Below are the code and all the weights of a small trained network. Each question names an input and a target symbol and asks about switching units off, where a switched-off unit gives its printed mean instead of its output.

import numpy as np


def w(rows, s, z=0):
    codes = np.array(rows[::2]) - 128.0
    scale = np.full(codes.shape[1], s)
    scale[-1] = z or s
    return codes * scale


def f(y):
    return y / 2 * (1 + np.tanh(0.7978845608 * (y + 0.044715 * y**3)))


def softmax(a):
    e = np.exp(a - a.max(-1, keepdims=True))
    return e / e.sum(-1, keepdims=True)


def log_softmax(a):
    a = a - a.max(-1, keepdims=True)
    return a - np.log(np.exp(a).sum(-1, keepdims=True))


def net(x, mask):
    ids = ['Σβημτφω'.index(c) for c in x.split()]
    T = len(ids)
    res = E[ids] + P[:T]
    r = res
    for j in range(2):
        rows = slice(2 * j, 2 * j + 2)
        q, k, v = (r @ M[0][rows].T for M in (Q, K, V))
        z = softmax(np.where(np.tri(T) > 0, q @ k.T / 2**0.5, -1e9)) @ v
        o = O[0][rows]
        res = res + np.where(mask[j], z, o[:, -1]) @ o[:, :-1]
    y = f(res @ A[0][:, :-1].T + A[0][:, -1])
    res = res + np.where(mask[2:6], y, B[0][:, -1]) @ B[0][:, :-1]
    return log_softmax(res[-1] @ U[:, :-1].T + U[:, -1])


Q, K, V, O, A, B = {}, {}, {}, {}, {}, {}
E = w([
[186,238,23,7,17,135,238,4,12,186,237,96],'Σ',
[3,186,144,13,214,230,159,44,167,11,91,66],'β',
[137,72,206,187,61,121,128,27,70,229,57,74],'η',
[171,176,68,241,132,82,142,113,145,184,16,28],'μ',
[230,144,147,132,41,177,17,249,215,99,102,245],'τ',
[67,212,247,240,106,9,6,234,109,245,154,121],'φ',
[77,52,165,137,239,27,188,215,219,185,210,229],'ω',
],0.0053)
P = w([
[106,249,236,154,245,6,44,209,17,176,2,246],'0',
[153,220,232,99,179,54,75,111,53,215,50,179],'1',
[141,200,232,85,169,69,55,85,81,171,122,161],'2',
[136,185,226,87,155,89,52,82,102,163,138,140],'3',
[130,170,205,86,151,100,64,93,108,159,158,115],'4',
[126,157,167,88,135,103,64,106,130,146,166,103],'5',
[116,150,148,101,115,111,76,116,142,162,173,89],'6',
[106,142,123,113,96,118,75,118,160,160,176,79],'7',
[92,131,100,126,83,118,79,127,176,171,179,66],'8',
[91,117,85,133,70,149,82,132,187,185,186,46],'9',
[71,105,58,150,52,152,93,137,203,196,192,45],'10',
[64,102,36,185,34,193,97,136,244,209,195,38],'11',
[48,130,83,150,31,118,68,100,187,123,171,38],'12',
],0.0051)
Q[0] = w([
[38,141,173,208,68,29,7,209,185,222,160,50],'H1',
[229,90,142,195,152,81,146,149,128,173,32,189],'H1',
[185,2,7,20,247,251,254,30,203,9,84,140],'H2',
[31,253,228,85,59,38,5,100,146,240,206,66],'H2',
],0.005)
K[0] = w([
[134,17,36,154,69,198,169,103,252,149,177,26],'H1',
[148,96,219,197,109,61,21,180,182,203,178,97],'H1',
[143,246,210,58,244,75,153,88,8,70,22,242],'H2',
[78,3,14,144,20,229,184,105,253,102,208,21],'H2',
],0.005)
V[0] = w([
[200,78,178,250,130,19,53,253,185,242,122,215],'H1',
[227,169,72,63,33,82,181,49,45,215,236,134],'H1',
[132,149,170,111,53,102,73,216,103,167,163,233],'H2',
[88,200,151,247,145,25,77,186,35,232,67,60],'H2',
],0.005)
O[0] = w([
[138,13,138,217,152,2,18,145,122,194,82,236,172],'H1',
[38,226,221,222,218,149,114,195,201,40,37,54,134],'H1',
[75,78,213,30,52,211,9,100,190,62,80,140,180],'H2',
[59,134,166,113,128,49,83,46,7,120,32,53,255],'H2',
],0.005,0.0066)
A[0] = w([
[254,117,38,41,52,94,202,31,16,222,183,231,7],'N1',
[205,8,50,174,175,107,120,242,245,64,209,231,23],'N2',
[149,133,204,254,237,46,53,227,122,214,56,233,223],'N3',
[11,117,236,105,236,112,56,150,143,63,54,166,196],'N4',
],0.0047,0.0018)
B[0] = w([
[2,16,247,238,19,3,4,155,164,239,18,253,127],'N1',
[13,238,248,224,52,76,66,3,13,202,38,13,126],'N2',
[175,230,8,9,250,221,250,183,180,21,76,68,254],'N3',
[90,31,206,228,56,37,44,100,118,211,167,214,235],'N4',
],0.0048,0.0096)
U = w([
[117,206,223,245,160,160,189,209,191,106,101,181,2],'Σ',
[162,146,245,19,92,190,120,37,55,192,240,42,238],'β',
[122,132,111,159,145,126,128,199,56,81,154,161,4],'η',
[168,255,4,3,245,251,251,77,121,4,32,3,181],'μ',
[252,87,115,60,27,231,21,236,227,33,92,246,129],'τ',
[22,5,246,251,5,2,7,13,21,248,59,179,112],'φ',
[97,26,60,67,252,63,218,230,237,179,234,247,190],'ω',
],0.005,0.004)

Each question gives the input, a string of symbols that net reads in full, and the target symbol t.
The units are the heads (2 rows each of Q, K, V and O) and the neurons (one row each of A and B). Each row of codes is followed by its name. A weight is (code - 128) times the scale printed after its matrix; where a second scale follows, it is the last column's (O, A, B and U).
mask holds one flag per unit, heads first, then neurons. A switched-off unit (its flag False) gives its mean, the last column of its rows in O or B, instead of its output. The means were averaged over made-up inputs and are rounded, as every weight is.
A unit's drop is (log p(t) with every unit on - log p(t) with that unit switched off) / (log p(t) with every unit on - log p(t) with every unit switched off).
The circuit of an input: a set's keep is (log p(t) with only the set's units on - log p(t) with every unit switched off) / (log p(t) with every unit on - log p(t) with every unit switched off). Starting from all 6 units, units are removed one at a time, each time the one whose removal leaves the highest keep (on an exact tie, the one counted first), for as long as the keep stays at least 0.8.
circuit, biggest first: the units of the circuit, biggest drop first
k most important neurons: the k neurons with the biggest drops, biggest first
which heads matter: for each layer, one digit per head in row order, 1 if its drop is at least 0.15 and else 0, layers parted by /
drop of u: that unit's drop, to one decimal
input β ω φ φ ω φ Σ φ, target Σ: 2 most important neurons -> (N3, N4)
input η φ η β β φ β β Σ Σ η, target μ: circuit, biggest first -> (H1)
input Σ μ μ, target μ: circuit, biggest first -> (N3, H2, H1)
input μ μ φ φ ω φ, target ω: 2 most important neurons -> (N3, N4)
input φ Σ μ, target μ: circuit, biggest first -> (N3, H1)
input φ φ β φ β φ Σ, target φ: 2 most important neurons -> (N1, N3)
input τ η ω φ β τ φ φ φ β φ ω, target φ: 2 most important neurons -> (N3, N2)
input φ β φ Σ β φ β β μ φ, target β: circuit, biggest first -> (H1, N3, N4, N1)
input φ β Σ Σ φ β, target β: which heads matter -> 11
input μ φ ω Σ, target φ: 2 most important neurons -> (N3, N1)
input Σ μ μ ω φ φ ω φ φ ω ω φ, target ω: 2 most important neurons -> (N3, N2)
input φ φ φ φ μ μ φ, target μ: 2 most important neurons -> (N3, N1)
input ω η τ ω φ φ η τ φ φ φ ω, target φ: which heads matter -> 01
input Σ τ φ φ μ μ φ, target μ: which heads matter -> 01
input φ β φ φ β φ β τ φ ω ω τ, target φ: which heads matter -> 11
input Σ φ φ Σ ω η φ φ Σ β φ β, target β: which heads matter -> 10
input η φ ω ω ω φ φ β, target φ: which heads matter -> 00
input ω φ μ β φ ω Σ φ φ φ Σ φ, target Σ: drop of H1 -> 0.7
input η η τ η τ η β, target φ: drop of N3 -> 1.5
input φ τ φ β β φ, target β: drop of H1 -> 0.9
